Here is a tiny trained network, its code and every weight. The questions are about switching its units off for an input and a class, where a switched-off unit gives its printed mean instead of its output.

import numpy as np


def w(rows, s, z=0):
    codes = np.array(rows[::2]) - 128.0
    scale = np.full(codes.shape[1], s)
    scale[-1] = z or s
    return codes * scale


def f(y):
    return y / 2 * (1 + np.tanh(0.7978845608 * (y + 0.044715 * y**3)))


def log_softmax(a):
    a = a - a.max(-1, keepdims=True)
    return a - np.log(np.exp(a).sum(-1, keepdims=True))


def net(x, mask):
    res = np.array(x, float).reshape(1, 5) / 4 @ E
    y = f(res @ A[0][:, :-1].T + A[0][:, -1])
    res = res + np.where(mask, y, B[0][:, -1]) @ B[0][:, :-1]
    return log_softmax(res[-1] @ U[:, :-1].T + U[:, -1])


A, B = {}, {}
E = w([
[81,168,96,113,107,97,166,66,11,124,128,160],'x0',
[130,177,158,150,114,103,114,185,74,119,89,93],'x1',
[105,182,189,126,81,149,126,91,91,128,150,187],'x2',
[168,118,169,80,100,109,97,121,120,218,55,124],'x3',
[140,66,168,88,162,131,122,100,100,7,147,72],'x4',
],0.011)
A[0] = w([
[201,116,132,20,94,61,141,81,98,194,83,95,39],'n1',
[162,119,94,151,188,141,130,15,147,87,255,107,182],'n2',
[136,92,43,93,193,112,148,194,128,153,82,98,29],'n3',
[34,147,79,142,74,64,190,105,54,120,219,123,255],'n4',
[166,89,192,185,111,176,101,195,192,124,173,116,117],'n5',
[90,54,194,112,135,97,59,137,44,79,91,41,153],'n6',
[123,54,240,91,180,85,129,129,140,49,141,98,174],'n7',
[92,146,97,197,136,92,128,199,156,187,104,172,160],'n8',
[204,68,173,126,49,164,86,74,105,181,53,92,17],'n9',
],0.0066,0.0026)
B[0] = w([
[147,248,122,130,98,183,127,147,134,67,126,108,187],'n1',
[151,136,110,93,105,145,118,187,108,175,154,114,223],'n2',
[112,107,141,143,89,158,159,121,103,109,113,147,177],'n3',
[144,144,106,93,79,111,140,162,145,126,80,62,254],'n4',
[125,144,105,80,86,70,127,128,175,82,140,117,204],'n5',
[146,129,122,116,78,132,106,117,81,188,128,134,217],'n6',
[80,130,104,94,73,178,130,88,122,210,120,99,234],'n7',
[90,115,122,106,64,109,126,109,83,199,104,171,210],'n8',
[150,135,107,166,90,172,191,183,119,115,193,104,181],'n9',
],0.012,0.0091)
U = w([
[61,47,119,128,56,186,59,110,75,249,134,172,155],'0',
[116,164,93,173,102,215,178,253,152,80,206,70,114],'1',
[187,105,118,93,102,97,62,166,106,218,155,117,251],'2',
[47,49,168,105,57,208,181,168,122,123,90,142,250],'3',
[133,136,123,76,80,103,100,141,186,110,93,75,167],'4',
[127,136,187,149,221,106,116,135,154,40,107,111,72],'5',
[126,4,208,201,190,94,32,96,69,100,138,197,5],'6',
],0.0057,0.0028)

Each question gives the input, the list of numbers given to net, and the class t.
The units are the neurons (one row each of A and B). Each row of codes is followed by its name. A weight is (code - 128) times the scale printed after its matrix; where a second scale follows, it is the last column's (A, B and U).
mask holds one flag per neuron, in row order. A switched-off neuron (its flag False) gives its mean, the last column of its row in B, instead of its output. The means were averaged over made-up inputs and are rounded, as every weight is.
A unit's drop is (log p(t) with every unit on - log p(t) with that unit switched off) / (log p(t) with every unit on - log p(t) with every unit switched off).
The circuit of an input: a set's keep is (log p(t) with only the set's units on - log p(t) with every unit switched off) / (log p(t) with every unit on - log p(t) with every unit switched off). Starting from all 9 units, units are removed one at a time, each time the one whose removal leaves the highest keep (on an exact tie, the one counted first), for as long as the keep stays at least 0.8.
circuit, biggest first: the units of the circuit, biggest drop first
k most important neurons: the k neurons with the biggest drops, biggest first
drop of u: that unit's drop, to one decimal
input [-8,-2,-8,4,-8], class 0: circuit, biggest first : (n8)
input [-6,5,5,-4,0], class 4: circuit, biggest first : (n5 n9)
input [2,0,0,5,0], class 1: circuit, biggest first : (n1 n9 n8)
input [-8,1,4,-7,6], class 4: 2 most important neurons : (n5 n9)
input [-5,4,4,-6,8], class 0: circuit, biggest first : (n7 n6)
input [6,4,4,6,-5], class 1: 2 most important neurons : (n1 n9)
input [0,-4,-5,7,4], class 1: 3 most important neurons : (n1 n9 n8)
input [0,2,7,8,-4], class 1: circuit, biggest first : (n9 n1)
input [-5,0,-7,-5,-5], class 3: circuit, biggest first : (n3 n8)
input [5,-3,-6,3,6], class 0: 2 most important neurons : (n6 n7)
input [8,8,-2,-3,4], class 2: 2 most important neurons : (n6 n1)
input [-6,0,-7,-6,-8], class 0: 2 most important neurons : (n8 n4)
input [-7,2,-4,-4,-1], class 4: 2 most important neurons : (n5 n9)
input [-6,1,-8,-5,4], class 3: circuit, biggest first : (n7)
input [-4,-1,-4,4,8], class 0: 3 most important neurons : (n7 n6 n4)
input [5,4,-1,2,8], class 0: 3 most important neurons : (n6 n7 n5)
input [-2,3,2,3,7], class 0: 3 most important neurons : (n7 n6 n4)
input [-8,7,0,-7,-3], class 4: 3 most important neurons : (n5 n9 n8)
input [8,1,-3,-2,-3], class 4: drop of n5 : -0.1
input [8,6,7,-7,5], class 4: drop of n8 : 0.1
input [-7,3,5,7,-5], class 1: circuit, biggest first : (n9)
